Below is a small trained network, with its code and all its weights. Each question gives an input and a class and asks what happens when units are switched off, that is, made to give their printed mean instead of their output.

import numpy as np


def w(rows, s, z=0):
    codes = np.array(rows[::2]) - 128.0
    scale = np.full(codes.shape[1], s)
    scale[-1] = z or s
    return codes * scale


def f(y):
    return y / 2 * (1 + np.tanh(0.7978845608 * (y + 0.044715 * y**3)))


def log_softmax(a):
    a = a - a.max(-1, keepdims=True)
    return a - np.log(np.exp(a).sum(-1, keepdims=True))


def net(x, mask):
    res = np.array(x, float).reshape(1, 2) / 4 @ E
    y = f(res @ A[0][:, :-1].T + A[0][:, -1])
    res = res + np.where(mask, y, B[0][:, -1]) @ B[0][:, :-1]
    return log_softmax(res[-1] @ U[:, :-1].T + U[:, -1])


A, B = {}, {}
E = w([
[143,114,251,151],'x0',
[164,61,117,177],'x1',
],0.012)
A[0] = w([
[107,112,66,110,148],'n0',
[85,171,136,100,158],'n1',
[133,109,251,112,231],'n2',
[137,156,77,94,85],'n3',
[112,136,86,125,110],'n4',
[172,75,116,168,2],'n5',
[121,121,142,132,66],'n6',
[160,103,116,140,102],'n7',
[226,95,79,192,80],'n8',
[98,211,140,101,120],'n9',
],0.015,0.00062)
B[0] = w([
[82,36,91,56,181],'n0',
[198,154,235,133,167],'n1',
[94,31,2,82,248],'n2',
[112,152,132,81,177],'n3',
[78,106,126,81,160],'n4',
[131,145,172,175,163],'n5',
[145,85,122,88,132],'n6',
[200,184,121,148,139],'n7',
[193,136,192,153,181],'n8',
[209,222,195,180,185],'n9',
],0.0087,0.013)
U = w([
[11,89,20,83,255],'0',
[222,172,223,188,1],'1',
],0.011,0.00028)

Each question gives the input, the list of numbers given to net, and the class t.
The units are the neurons (one row each of A and B). Each row of codes is followed by its name. A weight is (code - 128) times the scale printed after its matrix; where a second scale follows, it is the last column's (A, B and U).
mask holds one flag per neuron, in row order. A switched-off neuron (its flag False) gives its mean, the last column of its row in B, instead of its output. The means were averaged over made-up inputs and are rounded, as every weight is.
A unit's drop is (log p(t) with every unit on - log p(t) with that unit switched off) / (log p(t) with every unit on - log p(t) with every unit switched off).
The circuit of an input: a set's keep is (log p(t) with only the set's units on - log p(t) with every unit switched off) / (log p(t) with every unit on - log p(t) with every unit switched off). Starting from all 10 units, units are removed one at a time, each time the one whose removal leaves the highest keep (on an exact tie, the one counted first), for as long as the keep stays at least 0.8.
circuit, biggest first: the units of the circuit, biggest drop first
top k neurons: the k neurons with the biggest drops, biggest first
drop when u is switched off: that unit's drop, to one decimal
input [-6,7], class 1: top 2 neurons => (n8; n2)
input [3,3], class 0: top 2 neurons => (n9; n1)
input [3,2], class 0: circuit, biggest first => (n9)
input [-4,5], class 1: top 2 neurons => (n2; n8)
input [-3,5], class 1: top 2 neurons => (n2; n8)
input [4,-3], class 0: top 2 neurons => (n2; n8)
input [7,4], class 0: drop when n2 is switched off => 0.8
input [7,-2], class 0: drop when n2 is switched off => 0.3
input [1,-2], class 1: top 2 neurons => (n2; n0)
input [-1,4], class 1: drop when n2 is switched off => 0.7
